Here is a tiny trained network, its code and every weight. The questions are about switching its units off for an input and a target symbol, where a switched-off unit gives its printed mean instead of its output.

import numpy as np


def w(rows, s, z=0):
    codes = np.array(rows[::2]) - 128.0
    scale = np.full(codes.shape[1], s)
    scale[-1] = z or s
    return codes * scale


def f(y):
    return y / 2 * (1 + np.tanh(0.7978845608 * (y + 0.044715 * y**3)))


def softmax(a):
    e = np.exp(a - a.max(-1, keepdims=True))
    return e / e.sum(-1, keepdims=True)


def log_softmax(a):
    a = a - a.max(-1, keepdims=True)
    return a - np.log(np.exp(a).sum(-1, keepdims=True))


def net(x, mask):
    ids = ['βεζηλστφψ'.index(c) for c in x.split()]
    T = len(ids)
    res = E[ids] + P[:T]
    r = res
    for j in range(3):
        rows = slice(4 * j, 4 * j + 4)
        q, k, v = (r @ M[0][rows].T for M in (Q, K, V))
        z = softmax(np.where(np.tri(T) > 0, q @ k.T / 4**0.5, -1e9)) @ v
        o = O[0][rows]
        res = res + np.where(mask[j], z, o[:, -1]) @ o[:, :-1]
    y = f(res @ A[0][:, :-1].T + A[0][:, -1])
    res = res + np.where(mask[3:7], y, B[0][:, -1]) @ B[0][:, :-1]
    return log_softmax(res[-1] @ U[:, :-1].T + U[:, -1])


Q, K, V, O, A, B = {}, {}, {}, {}, {}, {}
E = w([
[143,111,87],'β',
[143,120,133],'ε',
[164,152,145],'ζ',
[111,39,176],'η',
[178,116,51],'λ',
[219,146,181],'σ',
[130,6,75],'τ',
[190,109,222],'φ',
[215,168,110],'ψ',
],0.011)
P = w([
[39,149,91],'0',
[248,109,138],'1',
[245,70,100],'2',
[249,12,77],'3',
[112,103,75],'4',
[111,100,98],'5',
[188,170,176],'6',
[178,88,109],'7',
[170,81,115],'8',
[131,1,63],'9',
],0.008)
Q[0] = w([
[233,114,118],'H0',
[170,115,142],'H0',
[140,123,89],'H0',
[147,67,145],'H0',
[182,82,68],'H1',
[161,109,133],'H1',
[55,138,124],'H1',
[230,96,175],'H1',
[163,152,139],'H2',
[137,196,166],'H2',
[179,8,65],'H2',
[79,163,144],'H2',
],0.016)
K[0] = w([
[24,127,174],'H0',
[92,135,159],'H0',
[93,102,119],'H0',
[80,102,187],'H0',
[95,202,186],'H1',
[104,152,123],'H1',
[188,95,107],'H1',
[38,177,94],'H1',
[135,100,101],'H2',
[194,77,131],'H2',
[8,170,69],'H2',
[173,138,173],'H2',
],0.016)
V[0] = w([
[211,25,170],'H0',
[156,103,36],'H0',
[104,205,171],'H0',
[234,119,114],'H0',
[69,137,54],'H1',
[209,220,52],'H1',
[200,139,189],'H1',
[52,71,140],'H1',
[109,54,137],'H2',
[189,107,230],'H2',
[84,112,225],'H2',
[137,250,194],'H2',
],0.014)
O[0] = w([
[193,239,87,200],'H0',
[72,166,162,192],'H0',
[159,70,140,44],'H0',
[184,212,161,151],'H0',
[49,150,175,160],'H1',
[184,125,251,146],'H1',
[217,104,106,98],'H1',
[52,144,75,133],'H1',
[105,164,83,164],'H2',
[188,89,59,44],'H2',
[82,69,62,60],'H2',
[144,15,155,2],'H2',
],0.017,0.0084)
A[0] = w([
[50,76,233,96],'N0',
[33,133,181,95],'N1',
[115,235,70,3],'N2',
[210,254,85,219],'N3',
],0.0066,0.0043)
B[0] = w([
[93,178,137,155],'N0',
[202,81,95,172],'N1',
[252,111,180,221],'N2',
[47,57,96,254],'N3',
],0.012,0.036)
U = w([
[115,194,134,169],'β',
[44,136,104,227],'ε',
[57,67,120,254],'ζ',
[86,168,31,137],'η',
[188,83,189,41],'λ',
[209,22,154,14],'σ',
[238,202,91,113],'τ',
[157,31,99,74],'φ',
[96,2,169,206],'ψ',
],0.0047,0.0032)

Each question gives the input, a string of symbols that net reads in full, and the target symbol t.
The units are the heads (4 rows each of Q, K, V and O) and the neurons (one row each of A and B). Each row of codes is followed by its name. A weight is (code - 128) times the scale printed after its matrix; where a second scale follows, it is the last column's (O, A, B and U).
mask holds one flag per unit, heads first, then neurons. A switched-off unit (its flag False) gives its mean, the last column of its rows in O or B, instead of its output. The means were averaged over made-up inputs and are rounded, as every weight is.
A unit's drop is (log p(t) with every unit on - log p(t) with that unit switched off) / (log p(t) with every unit on - log p(t) with every unit switched off).
The circuit of an input: a set's keep is (log p(t) with only the set's units on - log p(t) with every unit switched off) / (log p(t) with every unit on - log p(t) with every unit switched off). Starting from all 7 units, units are removed one at a time, each time the one whose removal leaves the highest keep (on an exact tie, the one counted first), for as long as the keep stays at least 0.8.
circuit, biggest first: the units of the circuit, biggest drop first
most important unit: the unit with the biggest drop
k most important neurons: the k neurons with the biggest drops, biggest first
which heads matter: for each layer, one digit per head in row order, 1 if its drop is at least 0.15 and else 0, layers parted by /
input ζ β φ, target ψ: most important unit : H0
input τ τ τ τ τ, target τ: circuit, biggest first : N2, H0
input β β σ β, target ε: which heads matter : 110
input τ σ τ λ ε τ ψ φ τ ε, target τ: circuit, biggest first : N2, H2
input λ ε φ, target β: circuit, biggest first : N0, H1, H2
input η ε τ β τ λ τ λ ε β, target η: which heads matter : 011
input λ ζ λ, target β: which heads matter : 111
input η ε ζ φ λ σ β τ ε τ, target η: circuit, biggest first : H2, N1, H1
input φ φ σ ζ, target φ: circuit, biggest first : H2, H1
input β λ σ, target ε: 2 most important neurons : N2, N0
input ψ τ ζ, target λ: which heads matter : 111
input ε σ φ, target ζ: circuit, biggest first : N2, H0
input η β η τ σ β τ σ φ η, target η: circuit, biggest first : H2, H1
input ζ τ ψ, target ψ: which heads matter : 101
input β τ λ, target ε: circuit, biggest first : N2, H0, H1
input ψ λ λ, target λ: circuit, biggest first : N3, H1, H0
input σ φ λ σ, target σ: most important neuron : N3
input τ η ζ τ, target τ: circuit, biggest first : N2, H2
input λ φ λ φ, target β: circuit, biggest first : H1, N0, H2
input ζ τ β, target ψ: which heads matter : 101
input η ζ ε ψ λ ζ τ, target η: most important neuron : N3
input β ε ζ φ, target ε: circuit, biggest first : N2, H1
input λ τ τ, target β: 3 most important neurons : N0, N3, N2
input λ ε ζ λ, target β: 3 most important neurons : N3, N2, N0
